Each row is followed by the band that its hidden value falls in (each part has its own value, ranges and names)
-70,58,-257,308,105,18,211,76,8,84,-109,57,37,-8,-51,-1,137,-66,-260,-5,96,-83,-144,-153,198,-26,204,-100,189,204,61,-220,-20,55,-70,-60,-20,-125,-68,48,142,-132,-376,-166,-251 : JP
126,256,-79,118,210,-73,-37,3,30,4,169,-84,-270,-184,-88,-43,-89,-139,183,101,6,193,-8,-118,-5,-42,-177,289,154,-62,141,-89,120,-28,-66,-168,-148,-242,-88,2,196,18,-224,-91,-336 : SF
-266,108,-24,164,64,133,175,87,157,-78,-136,-302,-149,158,-150,-33,39,309,108,99,44,-170,-443,197,-71,94,140,-248,-131,207,-264,76,-104,15,-103,-25,85,148,-39,-20,-226,-308,-60,151,-46 : JP
-158,-7,-45,258,-86,141,271,22,15,-92,-171,132,86,224,124,-111,182,7,-121,-7,28,-291,-171,-52,118,45,195,-127,-94,293,-118,6,98,95,33,-79,46,-70,64,16,-186,6,-181,-25,-30 : JF
101,156,-51,231,91,-74,156,-48,68,208,-249,-39,8,185,106,-71,64,-136,-4,112,28,-41,-10,-72,288,52,130,190,91,-111,170,2,-40,258,20,93,6,12,34,21,125,-175,-143,-67,-170 : TZ
-99,110,-323,137,-96,85,4,258,-115,-77,101,-76,-157,-159,-473,433,-131,5,239,126,9,478,81,-115,123,256,125,117,199,97,365,-458,-85,6,168,76,-21,-150,-434,-156,0,91,-206,310,-207 : TZ
-136,117,-226,114,208,104,142,135,-10,79,-77,109,34,118,-173,73,42,50,-6,107,-121,87,-2,-125,177,159,215,84,208,176,191,-368,-7,37,6,7,-36,-27,-285,-175,72,-49,-133,6,-173 : TZ
198,252,-134,-10,34,56,-100,40,-143,7,136,65,-198,-162,-103,138,-275,-152,240,194,-92,338,89,-139,210,-10,-135,488,125,-133,269,-231,70,-26,281,56,-117,-168,-181,-133,50,115,-118,88,-165 : Qh
47,100,-98,87,9,97,133,26,-10,-21,-63,-117,-23,201,57,28,-189,99,48,88,-30,27,-138,2,133,33,127,-73,6,86,94,43,-92,199,226,-57,184,-77,-89,-94,-351,-162,-132,167,33 : Qh
107,45,-182,59,177,182,142,16,-90,82,-87,-181,-151,100,56,-118,-158,279,-161,104,-101,-273,-574,79,39,-222,-4,-344,58,71,-316,0,-86,-224,41,38,44,73,-6,-76,-146,-330,-290,-147,-85 : Rr
-129,202,138,55,-96,0,63,-12,202,-35,-113,-240,0,169,-53,30,-33,-142,103,102,146,-49,-191,114,59,151,200,62,-152,59,-47,234,-65,359,153,-57,115,-2,-29,99,-307,-106,24,253,67 : Pn
267,147,104,217,134,-62,-41,25,-88,-60,194,194,-200,100,194,-209,-231,-232,373,44,-141,81,43,-112,34,-61,-169,519,-41,-191,135,-68,322,17,12,-150,-140,-332,93,-275,229,426,-150,-130,-227 : JF
220,87,-181,-13,535,159,146,7,-44,192,-43,21,-128,307,311,-321,-129,267,-189,-41,-232,-336,-382,60,51,-296,-3,-301,139,70,-214,-29,20,-122,-127,-206,34,-14,43,-285,4,-216,-212,-451,-162 : JP
98,106,91,69,-60,-31,-35,61,-18,-48,56,73,25,107,-25,68,-159,-308,221,53,-42,56,38,-84,-30,109,103,117,84,-18,231,-23,142,188,150,-226,-1,-236,-175,-101,-111,228,-106,85,-30 : TZ
28,53,-347,406,204,-66,269,56,5,83,28,-105,39,92,47,-87,-135,20,-348,16,127,102,-205,-216,339,-99,232,31,158,148,140,-188,-148,245,76,24,180,-318,9,-11,41,-177,-536,-52,-241 : SF
11,189,233,62,121,39,33,-50,100,11,-96,79,-86,178,165,-271,81,-176,163,56,-68,-317,-205,63,-51,-6,-21,175,-128,-25,-204,168,256,5,-114,-172,-158,0,99,-41,52,103,27,-175,-91 : Qh
113,162,-261,98,274,82,187,47,22,248,-224,-395,-210,136,45,-117,42,130,-262,-55,76,-169,-486,89,121,-29,147,-416,59,-29,-207,140,-149,-24,-184,-51,39,46,-102,-10,-33,-389,-311,-207,-242 : JP
63,179,109,78,-50,44,-33,36,47,-14,-37,-164,-261,40,10,-47,-56,-118,209,36,81,-126,-318,171,0,-34,-47,102,-198,-112,-234,161,84,8,-9,-14,-92,5,104,-26,13,82,-45,-24,-112 : Qh
-174,178,173,40,-260,57,-34,14,63,-172,-3,249,36,4,-127,147,68,-323,331,179,10,81,219,-64,110,198,43,519,-97,111,170,-111,199,210,266,6,-119,-75,-56,32,-84,308,139,242,21 : Pn
158,228,-85,-66,51,61,-103,49,-61,-45,162,-78,-311,-183,-108,92,-96,-156,204,41,-7,155,-37,-26,-53,-19,-179,99,82,-36,57,-38,135,-101,45,-195,-149,-200,-166,-33,2,130,-138,-46,-231 : Pn
90,178,57,93,35,38,68,-41,8,45,-107,77,-98,72,144,-155,138,-257,36,6,3,-180,-79,-53,73,23,-13,138,-42,-25,-63,106,221,19,-50,-139,-158,-100,24,27,62,120,-106,-177,-172 : JF
-56,230,-146,40,31,38,38,28,17,34,-3,-25,-81,-112,-179,104,38,-180,-5,138,51,174,20,-142,195,109,51,271,112,69,149,-162,26,81,121,27,-98,-122,-193,77,26,-10,-149,67,-193 : SF
161,286,230,-93,-7,1,-48,-141,68,54,-115,68,-130,59,178,-148,152,-400,222,69,-28,-145,99,-23,6,76,-136,293,-58,-142,23,267,291,101,8,-205,-210,-66,12,101,-9,146,92,-130,-116 : Pn
72,-48,-432,517,224,101,396,96,-150,49,-86,-205,-131,231,155,-236,-192,456,-253,25,-16,-35,-488,-108,308,-134,138,-186,2,96,-85,-137,-154,-61,-28,160,210,-163,80,-198,-42,-329,-588,-62,-241 : JP
-176,104,-23,80,-240,66,45,32,56,-35,-161,-54,-3,-163,-323,277,169,-136,70,196,88,-65,-113,-10,-3,125,89,-91,131,166,10,-110,-32,-10,112,44,-98,116,-186,224,-83,-161,-86,155,-67 : Rr
-42,144,-244,241,-101,11,86,126,-62,-46,33,-66,-134,-193,-242,182,77,-225,-1,15,153,250,9,-191,141,178,97,110,105,89,197,-192,58,29,28,-50,-97,-267,-245,65,73,116,-338,89,-294 : Pn
103,50,-81,146,-214,181,152,-4,-83,-11,-197,-176,-300,87,191,-103,151,13,-80,-77,159,-316,-418,157,149,-112,-66,-201,-309,-14,-415,260,67,-92,4,103,-50,14,258,88,-105,8,-207,-143,-142 : Pn
-146,35,-143,4,-53,132,83,161,125,-97,16,-301,-157,144,-159,239,-24,165,10,-78,154,-48,-273,239,-57,16,182,-486,-55,285,-142,33,-204,225,70,-146,209,-28,-56,-28,-352,-101,-86,136,-14 : SF
-154,43,-97,112,195,122,45,139,-64,-157,184,170,-17,-42,-292,58,-153,162,218,223,-274,42,-136,-140,-182,40,3,21,272,276,83,-440,127,-259,18,-153,-90,-110,-324,-215,-3,29,-183,65,-127 : Rr
-372,151,-43,-11,-49,82,127,123,268,50,-237,-97,99,132,-252,232,397,-209,-152,-72,221,-161,-74,122,51,281,429,-297,21,348,-59,-13,-91,339,-73,-161,12,100,-216,148,-138,-61,53,61,-50 : Pn
156,358,264,-175,-205,-79,-267,-158,41,23,36,436,45,-348,-29,158,94,-836,208,196,47,51,421,-203,131,-30,-172,733,173,-107,301,-52,337,151,309,-166,-373,-138,-50,269,196,338,123,-104,-87 : JF
39,157,9,-36,69,74,32,-10,75,39,-59,-74,-7,147,52,13,-159,-14,8,96,-6,-105,-197,84,89,-78,104,-45,27,70,-24,70,-78,194,196,-93,106,12,-21,-32,-246,-173,-38,34,50 : JP
100,70,-145,110,231,169,184,72,-11,61,-104,-157,-264,361,212,-164,-58,328,71,-45,-95,-168,-312,187,113,-74,17,-184,-144,20,-219,59,-45,22,-74,8,96,43,122,-281,-95,-95,-89,-129,-134 : JF
168,135,271,-27,-9,77,-24,-73,48,-4,-109,-14,-206,188,273,-237,37,-147,208,-19,-34,-435,-294,201,-138,-132,-139,-75,-205,-98,-328,354,240,-35,-77,-220,-118,33,219,-16,-73,100,44,-236,-38 : JP
19,273,201,-300,3,107,-112,1,211,147,-242,-269,-211,211,-22,117,78,-100,251,38,47,-222,-202,398,-39,75,52,-147,-147,-109,-216,306,-76,216,23,-65,-32,318,-13,2,-190,-127,332,4,51 : JP
83,156,-273,62,6,44,-63,129,-63,-109,246,-132,-209,-246,-285,351,-364,84,201,147,23,420,8,-57,56,-69,-64,54,243,98,303,-284,-161,54,288,-84,93,-200,-237,-84,-154,-117,-234,227,-133 : Qh
189,141,-69,130,204,76,192,-62,-63,129,-136,13,-84,267,328,-343,31,-81,-141,-19,-74,-211,-209,-96,203,-36,33,76,-64,-59,-103,143,167,25,-38,-72,-40,-155,61,-89,-11,17,-234,-242,-174 : Pn
-59,139,264,78,-99,-52,43,-60,227,66,-283,-211,-84,65,-56,-22,321,-249,140,47,122,-417,-265,176,-233,106,53,-301,-14,-1,-234,323,88,69,-228,-203,-133,174,17,256,-8,-157,16,-98,-105 : Rr
155,144,131,4,53,62,-6,-104,-88,16,-28,338,41,13,182,-204,-7,-309,41,134,-168,-252,-38,-177,29,-115,-103,258,103,-4,9,-18,332,-117,100,-178,-213,-132,-7,9,51,146,-116,-241,-79 : TZ
-223,138,222,74,-97,24,106,-14,272,13,-254,-60,-20,237,47,-82,381,-245,23,-49,188,-398,-180,198,1,124,188,-68,-232,138,-283,256,101,277,-142,-105,-69,106,166,167,-32,63,107,-80,-52 : SF
-22,229,74,-208,-83,182,-19,-67,15,-10,-122,122,-112,14,14,30,195,-189,131,115,-59,-131,62,15,70,78,-92,168,-49,74,-52,63,187,-3,137,-55,-182,58,-69,89,-144,82,144,-33,-42 : SF
265,195,-246,-111,242,46,-69,85,-129,179,76,-95,-140,-73,-153,170,-259,-95,21,109,-142,214,-79,-102,72,-19,7,-37,362,-95,231,-230,-55,-65,135,-98,-52,-125,-384,-161,20,-81,-228,-68,-196 : Rr
193,193,-259,198,-8,-86,-74,41,-179,-3,197,194,-111,-462,-264,241,-144,-329,133,203,-17,441,278,-402,155,-20,-160,447,447,-43,536,-452,128,-109,176,-70,-218,-349,-299,58,295,86,-396,-12,-365 : TZ
-305,165,161,-90,-342,112,-7,83,192,-60,-232,-184,44,73,-279,281,173,-256,90,65,217,-152,-210,211,-12,275,314,-155,-165,169,-137,171,-59,270,160,-38,13,167,-173,191,-351,-25,150,299,142 : JP
53,31,-39,119,-188,80,-30,134,-53,-142,67,-199,-288,-83,-160,179,-107,11,240,1,88,-34,-296,142,-158,-43,-70,-263,-46,37,-125,22,20,-98,26,-117,-16,-87,-34,-24,-116,61,-196,61,-122 : TZ
-210,-71,-139,250,-164,114,236,197,-1,-18,-245,-43,26,229,-194,188,294,-9,22,-52,41,-141,-123,16,0,312,331,-405,36,236,9,-144,1,75,-108,-33,16,16,-224,-56,-80,64,-165,81,-125 : Rr
167,177,-67,-27,12,146,14,9,-43,26,-61,-167,-366,58,93,-24,-15,60,168,16,1,-66,-206,157,82,-69,-163,1,-146,-96,-185,130,44,-63,27,26,-71,26,83,-70,-58,-2,-40,-85,-163 : Pn

Next part:
-118,106,54,66,201,126,-8,-90,-549,16,333,-329,-162,-117,-201,52,-142,-111,38,-175,214,-336,-368,-278,-244,-211,-236,333,-44,-203,143,-321,-194,615,-167,-22,-68,109,-136,275,131,196,-113,2,302 : LP
90,21,-44,-33,252,-180,104,-254,82,-87,-272,44,-353,-6,57,169,160,-74,-138,-207,111,-3,70,-190,-161,-305,32,-41,134,95,-1,-25,106,-193,-48,-13,287,115,-86,132,-218,-63,274,119,-347 : Qn
-161,-130,-4,-44,-191,86,236,65,-1,107,-29,-217,433,-103,-53,-353,-88,-193,151,268,-32,-216,-176,197,182,342,93,-36,-491,-380,-392,-265,70,278,117,-453,48,-182,275,-403,389,91,-306,54,239 : Qn
-81,-204,-77,-99,-23,42,56,-45,61,212,-158,19,346,217,-262,-96,68,217,182,36,-119,-78,-46,95,242,22,7,-276,-334,-140,15,34,205,-141,120,-147,-19,-87,215,-234,73,-62,69,-117,226 : JQ
-271,-15,-47,-39,-150,74,157,189,-420,214,308,-289,208,-8,-98,-70,-23,-229,217,100,-25,-417,-180,9,-38,178,-1,201,-321,-415,-89,-230,-55,525,-127,-278,74,-133,181,43,359,5,-268,-72,295 : QP
89,234,17,-91,-115,-109,-125,189,-244,81,128,193,-282,62,50,174,37,-35,-154,-76,-48,103,25,5,-59,-99,64,-13,64,-60,89,-38,-3,-217,-168,-1,11,213,-23,188,-169,141,16,-10,-246 : QP
131,9,2,92,118,-170,170,-190,46,-76,-297,14,-317,-46,-60,88,127,-29,-142,-154,81,22,99,-110,-115,-217,37,-111,109,-62,-4,-68,118,-228,-20,-32,282,161,-127,68,-86,9,231,196,-337 : QP
-318,-153,-63,-37,-159,27,134,254,-224,156,227,-293,518,-159,-9,-241,-60,-212,64,275,-194,-293,-225,217,269,330,33,95,-445,-314,-279,-284,-18,195,93,-339,-110,-145,222,-321,466,137,-287,-28,308 : PQ
-26,-143,-99,-48,296,30,-141,-178,-175,134,-3,4,70,267,-340,121,5,397,78,-263,6,-83,-140,-165,152,-350,-184,-169,-34,94,327,17,135,-239,58,104,-194,92,-40,67,-146,-16,233,-146,240 : Qn
98,-9,213,149,221,159,46,-125,-252,-17,161,-390,101,-299,-365,-293,16,-76,100,76,9,-277,-235,-80,-34,-67,-213,106,-215,-438,-51,-415,-110,450,126,-91,-118,-66,30,65,280,138,-164,208,420 : QP
74,227,-30,39,-28,-274,7,1,218,-160,-45,186,-469,-85,193,129,182,-30,-325,-21,-72,27,191,-69,-221,-123,109,36,113,71,-142,-123,-86,-246,-171,-78,37,254,91,141,-297,-182,-62,98,-432 : RH
-55,-222,-149,-23,127,-45,34,-155,-3,135,-164,-8,132,264,-251,-1,38,313,146,-160,12,-118,11,-58,193,-177,-52,-258,-144,-26,132,50,238,-275,121,-121,-16,10,67,-92,-40,-139,134,-97,145 : Qn
-135,62,258,169,74,77,79,-73,-87,-27,188,-350,212,-431,-53,-136,21,-310,-329,-75,-90,-17,-440,464,10,252,-154,253,-210,-155,-378,-385,-349,362,-34,35,-55,-8,161,31,71,455,-259,147,232 : PQ
-73,161,-176,22,-74,-355,-36,160,180,-158,16,143,-423,-96,212,89,173,8,-257,27,-120,-67,216,-116,-126,-141,91,42,41,97,-49,-19,-45,-330,-63,-149,-14,308,105,61,-256,-246,-94,-33,-349 : RH
-393,-17,-80,-20,34,-41,-65,203,-419,67,454,-309,254,-199,136,2,-147,-237,-192,18,-91,-221,-374,117,167,126,-102,305,-173,-12,-161,-296,-198,132,-40,-145,-254,50,34,-76,220,290,-252,-82,207 : ZB
-22,-55,-18,73,183,-29,-69,-154,13,75,50,39,34,165,-261,137,115,355,-128,-176,-152,-64,-55,-3,63,-179,-119,-100,1,70,111,-130,-30,-236,-84,137,-245,101,90,109,-164,-111,89,-37,104 : ZB
59,239,362,225,80,71,1,-179,-86,-101,164,-258,-137,-419,-39,-87,1,-271,-399,-296,98,119,-401,485,-174,141,-195,264,-63,-131,-323,-341,-408,408,-106,81,12,118,106,289,-211,508,-320,180,146 : PQ
-30,-79,84,54,21,175,297,-269,-23,3,-136,-269,179,-87,-182,-274,-155,-139,134,88,216,-236,-257,-58,-67,120,-13,20,-316,-350,-320,-375,25,512,2,-353,115,-119,96,-250,312,103,-194,185,201 : Qn
-41,-178,-85,-13,25,90,134,-197,124,136,-289,54,189,274,-406,-42,9,351,175,-79,12,-87,-102,-53,87,-96,-34,-284,-259,-96,103,12,192,-42,32,-65,27,26,134,-206,-6,-77,155,-94,192 : Qn
-84,-157,-82,59,-48,-58,-18,20,-115,176,23,0,216,200,-218,3,-13,298,-20,-95,-120,-30,-18,151,286,0,-41,-225,-131,-81,59,-46,124,-374,58,-88,-180,74,60,-109,46,19,-4,-61,126 : LP
-23,-101,28,-12,48,88,25,-112,-7,152,-51,52,288,169,-250,25,-15,239,-74,-49,-128,23,-179,131,189,20,-28,-175,-157,-29,-37,-173,51,-179,-47,31,-176,3,104,-153,25,109,82,3,117 : ZB
13,109,307,126,312,112,-73,-155,-62,-106,218,-368,81,-499,-152,-199,103,-240,-240,-90,-69,-60,-427,270,-57,18,-266,265,-179,-137,-226,-374,-359,423,81,115,-142,-12,159,173,-64,363,-209,142,371 : Qn
103,186,-39,2,-90,-265,-35,70,303,-165,-98,181,-384,-140,136,-60,196,0,-191,162,-116,6,252,-111,-139,-107,106,-63,-50,-41,-129,-63,-13,-239,5,-201,-10,233,155,-24,-210,-235,-116,68,-308 : JQ
-148,110,220,10,103,12,-141,93,-98,32,371,-319,197,-431,44,-163,180,-346,-211,-8,-217,-63,-317,462,56,194,-172,273,-286,-145,-287,-220,-350,324,72,0,-131,-81,326,172,-64,285,-344,-21,361 : JQ
-17,114,-21,-200,163,-133,-283,128,-291,111,331,66,-74,38,191,196,99,-70,-175,-91,-150,9,-19,13,111,-161,-19,78,64,114,44,-84,-33,-307,-63,8,-199,45,37,231,-184,55,1,-73,-78 : Qn
-178,54,187,86,-243,9,113,184,-79,109,211,-252,325,-321,66,-205,53,-366,-207,63,-186,-11,-254,659,134,486,15,145,-355,-308,-473,-263,-236,240,-10,-182,35,-92,329,-55,151,358,-420,67,182 : LP
-4,-94,-4,-2,271,55,-82,-265,-124,120,-1,32,105,243,-252,179,-41,321,-119,-276,-4,31,-203,-30,135,-222,-135,-135,44,144,125,-133,46,-266,-76,147,-217,79,-51,38,-139,103,202,-18,87 : RH
-95,131,-93,-49,-38,-264,-228,296,-193,33,367,68,-145,-48,221,133,122,-7,-259,2,-245,-53,108,75,100,-56,20,95,34,57,-1,-100,-91,-386,-59,-80,-258,175,88,175,-138,-62,-166,-76,-127 : PQ
15,122,96,117,-98,85,93,-138,-182,-86,-18,-132,-129,-128,-41,-167,-346,-85,-137,-143,353,27,-334,70,-77,66,-62,70,-132,-164,-218,-296,-81,286,-48,-278,-2,212,-87,-127,38,421,-288,124,48 : ZB
293,106,118,-79,154,17,107,-257,169,-94,-377,155,-261,-44,-113,-9,87,-25,-63,9,100,98,-11,-212,-182,-231,62,-143,-17,-77,-41,-140,116,-17,-31,-19,213,95,-47,-49,-120,68,254,206,-259 : Qn
-28,-188,-163,119,145,-98,79,-173,17,73,-163,-11,-82,257,-375,76,143,444,135,-236,-5,-227,113,-171,18,-297,-103,-209,-51,-60,282,44,174,-203,39,-16,6,114,35,104,-101,-312,166,-90,139 : PQ
90,195,-33,-174,-117,-121,-211,312,-50,3,126,205,-150,-61,77,-61,80,13,-61,157,-167,31,67,-15,53,-74,70,-45,-152,-75,47,-32,24,-226,52,-139,-151,173,142,-5,-147,16,-112,-87,-60 : Qn
-357,128,36,2,51,-30,-73,108,-281,29,431,-293,82,-274,165,58,-34,-346,-284,-140,-49,-125,-425,281,-25,148,-135,392,-145,34,-233,-230,-352,327,-138,-26,-107,63,158,144,-51,332,-304,-99,181 : Qn
-18,-208,-158,86,244,-34,5,-220,1,32,-141,-39,7,223,-403,-1,24,482,127,-190,31,-199,-10,-251,105,-342,-154,-221,-70,-1,274,-25,181,-232,121,-25,-150,128,-16,-33,-65,-210,165,-74,219 : RH
18,-182,-22,-34,72,141,40,-118,-223,227,-134,13,256,282,-420,27,-75,323,151,-154,17,-37,-182,-6,203,-127,-82,-256,-172,-131,221,-43,209,-122,34,20,-48,15,-42,-109,95,155,226,-60,237 : LP
-81,40,-110,154,-22,-323,34,82,132,-151,7,-10,-252,-180,95,15,152,25,-291,64,-165,-96,172,-59,-22,-90,29,13,28,4,-97,-139,-52,-343,8,-130,-78,261,29,-29,-48,-169,-73,88,-259 : LP
-56,-50,-28,-19,200,2,-142,-146,-44,128,80,63,85,217,-228,168,72,326,-107,-206,-125,-5,-126,11,112,-190,-130,-112,-16,134,138,-62,-11,-253,-74,146,-257,87,86,88,-207,-24,117,-107,129 : Qn
-92,-193,-111,-15,91,-89,-9,-69,46,123,-24,-29,231,157,-127,-35,85,223,16,-24,-147,-104,35,61,263,-46,-18,-201,-157,-23,-35,-58,143,-348,113,-142,-150,-34,153,-133,15,-149,10,-45,111 : Qn
-50,-106,-107,120,40,-184,69,-105,137,79,-68,44,-65,199,-164,116,237,311,-54,-181,-148,-136,195,66,32,-110,-10,-160,-20,-20,44,-7,67,-314,-53,-30,-18,69,177,144,-169,-341,26,-40,-23 : PQ
235,240,116,-223,17,-140,-387,311,-294,148,427,197,-126,5,225,91,212,-57,-153,-11,-275,97,175,223,150,-59,55,12,36,-69,9,-109,-28,-406,-21,-37,-249,-12,164,390,-251,14,-168,-17,-69 : ZB
83,92,-21,-46,-51,-253,-241,338,-110,16,270,63,-86,-140,140,-79,190,17,-144,122,-296,-30,222,136,203,-38,32,-37,-71,-115,-12,-92,8,-458,150,-164,-248,106,139,109,-76,-88,-199,-4,-35 : PQ
145,137,78,10,187,-190,-16,-215,236,-114,-59,100,-312,-86,124,113,248,-48,-300,21,-112,25,166,-123,-166,-179,46,-6,125,60,-192,-210,-72,-218,-127,-16,-25,88,76,130,-213,-202,48,203,-353 : JQ
13,-64,49,37,184,118,-43,-218,-116,141,-16,49,125,223,-376,159,-12,359,-90,-229,-54,17,-232,3,73,-177,-146,-132,-27,45,171,-144,0,-117,-122,207,-205,97,-13,47,-99,125,200,-30,164 : PQ
159,50,83,-184,161,98,-118,-53,-120,30,-51,75,44,-31,-135,-66,-36,16,3,132,-22,46,-167,-202,68,-195,-33,-100,-139,-79,63,-171,90,-44,70,-32,-130,52,-53,-153,49,206,160,63,40 : JQ
-23,-170,-39,12,188,129,78,-322,95,91,-246,0,148,229,-469,-6,9,379,134,-70,22,-116,-164,-222,23,-230,-128,-230,-192,-49,166,-64,125,38,10,32,-81,48,46,-172,9,-77,231,-50,231 : JQ
-165,-12,82,110,-277,162,273,-29,-129,36,-120,-186,258,-142,-145,-234,-347,-165,-91,53,189,18,-452,241,63,323,9,4,-352,-280,-325,-291,-50,349,-40,-279,81,111,4,-435,320,544,-220,104,114 : LP
-40,148,-143,-111,-94,-373,-266,386,1,-18,264,125,-242,-105,301,1,244,-43,-160,75,-270,-40,287,101,116,-68,77,12,-56,22,-19,69,-7,-485,110,-213,-152,167,223,155,-258,-216,-231,-135,-153 : Qn
